Below is a small trained network, with its code and all its weights. Each question gives an input and a class and asks what happens when units are switched off, that is, made to give their printed mean instead of their output.

import numpy as np


def w(rows, s, z=0):
    codes = np.array(rows[::2]) - 128.0
    scale = np.full(codes.shape[1], s)
    scale[-1] = z or s
    return codes * scale


def f(y):
    return np.maximum(y, 0)


def log_softmax(a):
    a = a - a.max(-1, keepdims=True)
    return a - np.log(np.exp(a).sum(-1, keepdims=True))


def net(x, mask):
    res = np.array(x, float).reshape(1, 3) / 4 @ E
    y = f(res @ A[0][:, :-1].T + A[0][:, -1])
    res = res + np.where(mask, y, B[0][:, -1]) @ B[0][:, :-1]
    return log_softmax(res[-1] @ U[:, :-1].T + U[:, -1])


A, B = {}, {}
E = w([
[106,159,122,250],'x0',
[54,171,69,101],'x1',
[72,156,213,121],'x2',
],0.014)
A[0] = w([
[201,110,18,151,155],'N1',
[60,108,103,34,179],'N2',
[122,121,40,9,28],'N3',
[63,227,114,179,168],'N4',
[46,133,55,100,173],'N5',
[56,155,123,29,165],'N6',
[86,162,124,89,95],'N7',
[212,46,125,125,190],'N8',
[124,141,215,46,187],'N9',
[61,153,198,211,182],'N10',
[204,40,185,81,255],'N11',
],0.011,0.0051)
B[0] = w([
[93,58,62,217,228],'N1',
[138,142,201,84,207],'N2',
[79,207,193,159,210],'N3',
[66,161,178,125,218],'N4',
[11,167,153,87,201],'N5',
[194,137,163,39,205],'N6',
[140,125,114,96,157],'N7',
[182,111,83,160,216],'N8',
[164,155,185,171,213],'N9',
[84,162,214,206,233],'N10',
[174,97,158,163,247],'N11',
],0.012,0.013)
U = w([
[198,102,142,92,248],'0',
[89,159,158,175,203],'1',
[146,166,91,111,49],'2',
[127,132,136,162,2],'3',
[131,67,3,144,165],'4',
[99,164,132,2,113],'5',
[116,171,127,89,53],'6',
],0.016,0.0066)

Each question gives the input, the list of numbers given to net, and the class t.
The units are the neurons (one row each of A and B). Each row of codes is followed by its name. A weight is (code - 128) times the scale printed after its matrix; where a second scale follows, it is the last column's (A, B and U).
mask holds one flag per neuron, in row order. A switched-off neuron (its flag False) gives its mean, the last column of its row in B, instead of its output. The means were averaged over made-up inputs and are rounded, as every weight is.
A unit's drop is (log p(t) with every unit on - log p(t) with that unit switched off) / (log p(t) with every unit on - log p(t) with every unit switched off).
The circuit of an input: a set's keep is (log p(t) with only the set's units on - log p(t) with every unit switched off) / (log p(t) with every unit on - log p(t) with every unit switched off). Starting from all 11 units, units are removed one at a time, each time the one whose removal leaves the highest keep (on an exact tie, the one counted first), for as long as the keep stays at least 0.8.
circuit, biggest first: the units of the circuit, biggest drop first
top k neurons: the k neurons with the biggest drops, biggest first
drop of u: that unit's drop, to one decimal
input [0,3,-7], class 4: circuit, biggest first -> [N1]
input [5,6,-7], class 4: top 2 neurons -> [N1; N10]
input [-5,0,6], class 0: top 2 neurons -> [N9; N5]
input [0,-8,-1], class 0: top 2 neurons -> [N11; N1]
input [-6,1,-7], class 1: top 2 neurons -> [N3; N1]
input [1,1,-2], class 4: top 2 neurons -> [N10; N3]
input [-3,-1,-1], class 0: drop of N10 -> 0.1
input [1,6,6], class 5: drop of N3 -> 0.0
input [-2,-2,4], class 0: drop of N3 -> 0.2
input [-1,-6,-2], class 4: drop of N10 -> 0.1
